Here is a tiny trained network, its code and every weight. The questions are about switching its units off for an input and a class, where a switched-off unit gives its printed mean instead of its output.

import numpy as np


def w(rows, s, z=0):
    codes = np.array(rows[::2]) - 128.0
    scale = np.full(codes.shape[1], s)
    scale[-1] = z or s
    return codes * scale


def f(y):
    return y / 2 * (1 + np.tanh(0.7978845608 * (y + 0.044715 * y**3)))


def log_softmax(a):
    a = a - a.max(-1, keepdims=True)
    return a - np.log(np.exp(a).sum(-1, keepdims=True))


def net(x, mask):
    res = np.array(x, float).reshape(1, 3) / 4 @ E
    y = f(res @ A[0][:, :-1].T + A[0][:, -1])
    res = res + np.where(mask, y, B[0][:, -1]) @ B[0][:, :-1]
    return log_softmax(res[-1] @ U[:, :-1].T + U[:, -1])


A, B = {}, {}
E = w([
[2,144,183,150,64,193],'x0',
[51,62,221,166,225,86],'x1',
[67,204,40,135,207,198],'x2',
],0.0063)
A[0] = w([
[72,133,113,135,122,147,125],'n0',
[120,111,172,141,169,107,144],'n1',
[6,156,130,133,121,167,157],'n2',
[107,136,127,119,82,140,64],'n3',
[188,135,130,126,69,124,118],'n4',
[117,99,203,136,87,109,120],'n5',
[81,127,145,128,121,127,186],'n6',
[97,147,136,125,123,154,106],'n7',
[181,144,112,140,113,135,253],'n8',
[123,144,92,129,129,126,193],'n9',
[121,120,166,126,179,117,134],'n10',
[174,120,137,110,87,128,132],'n11',
[143,133,104,131,125,125,176],'n12',
[139,154,70,128,151,132,134],'n13',
[122,122,166,144,166,97,134],'n14',
[96,135,123,120,124,132,126],'n15',
[152,132,76,121,240,120,144],'n16',
[198,111,133,140,24,107,160],'n17',
[124,86,191,130,191,95,166],'n18',
[144,162,24,136,163,143,130],'n19',
[103,139,96,143,128,148,202],'n20',
[133,96,122,124,127,141,150],'n21',
[117,114,201,128,108,113,153],'n22',
[155,127,109,126,124,143,220],'n23',
],0.015,0.0036)
B[0] = w([
[128,172,80,131,119,135,172],'n0',
[115,64,116,142,162,135,185],'n1',
[89,221,40,172,78,161,255],'n2',
[156,135,131,211,142,102,144],'n3',
[154,123,75,103,113,53,183],'n4',
[160,86,158,88,69,200,196],'n5',
[85,137,125,149,105,168,173],'n6',
[126,169,113,153,124,124,153],'n7',
[49,167,185,99,162,69,193],'n8',
[116,138,125,86,154,150,164],'n9',
[132,72,80,134,166,123,175],'n10',
[136,125,105,107,97,74,168],'n11',
[105,151,174,127,139,108,151],'n12',
[157,131,180,105,120,167,183],'n13',
[108,75,124,145,161,120,176],'n14',
[124,150,115,136,123,135,143],'n15',
[252,157,160,196,193,103,231],'n16',
[148,110,92,94,42,22,224],'n17',
[75,26,124,147,187,120,228],'n18',
[166,152,198,53,115,194,230],'n19',
[106,172,102,92,152,153,176],'n20',
[113,124,137,132,123,119,134],'n21',
[111,96,185,119,87,176,187],'n22',
[83,148,166,103,154,106,166],'n23',
],0.033,0.009)
U = w([
[53,39,152,106,103,156,248],'0',
[62,210,59,172,92,161,142],'1',
[120,135,130,63,67,2,204],'2',
[126,139,123,144,31,138,39],'3',
[161,186,222,58,152,157,123],'4',
[172,156,125,172,154,148,6],'5',
[135,81,135,210,200,78,82],'6',
],0.0061,0.002)

Each question gives the input, the list of numbers given to net, and the class t.
The units are the neurons (one row each of A and B). Each row of codes is followed by its name. A weight is (code - 128) times the scale printed after its matrix; where a second scale follows, it is the last column's (A, B and U).
mask holds one flag per neuron, in row order. A switched-off neuron (its flag False) gives its mean, the last column of its row in B, instead of its output. The means were averaged over made-up inputs and are rounded, as every weight is.
A unit's drop is (log p(t) with every unit on - log p(t) with that unit switched off) / (log p(t) with every unit on - log p(t) with every unit switched off).
The circuit of an input: a set's keep is (log p(t) with only the set's units on - log p(t) with every unit switched off) / (log p(t) with every unit on - log p(t) with every unit switched off). Starting from the 12 units with the biggest drops (on a tie, the unit counted first), units are removed one at a time, each time the one whose removal leaves the highest keep (on an exact tie, the one counted first), for as long as the keep stays at least 0.8.
units of the circuit, in order: the units of the circuit, biggest drop first
k most important neurons: the k neurons with the biggest drops, biggest first
drop when u is switched off: that unit's drop, to one decimal
input [4,-8,6], class 4: units of the circuit, in order -> [n19]
input [5,0,-5], class 3: units of the circuit, in order -> [n18 n8 n5]
input [-6,3,3], class 6: units of the circuit, in order -> [n16 n2]
input [-2,1,1], class 6: units of the circuit, in order -> [n19 n2]
input [-1,8,-1], class 0: 3 most important neurons -> [n22 n5 n16]
input [1,4,1], class 0: 3 most important neurons -> [n16 n18 n3]
input [3,1,-7], class 0: 2 most important neurons -> [n5 n22]
input [0,7,0], class 0: 2 most important neurons -> [n16 n22]
input [0,7,6], class 6: 2 most important neurons -> [n16 n18]
input [3,-6,7], class 4: 2 most important neurons -> [n19 n13]
input [-6,7,-4], class 6: 2 most important neurons -> [n16 n19]
input [-2,3,-1], class 6: 2 most important neurons -> [n19 n5]
input [-7,2,6], class 4: drop when n2 is switched off -> 0.0
input [6,8,2], class 1: units of the circuit, in order -> [n2]
input [4,-1,-3], class 3: drop when n22 is switched off -> 0.1
input [1,2,-2], class 0: drop when n16 is switched off -> 0.3
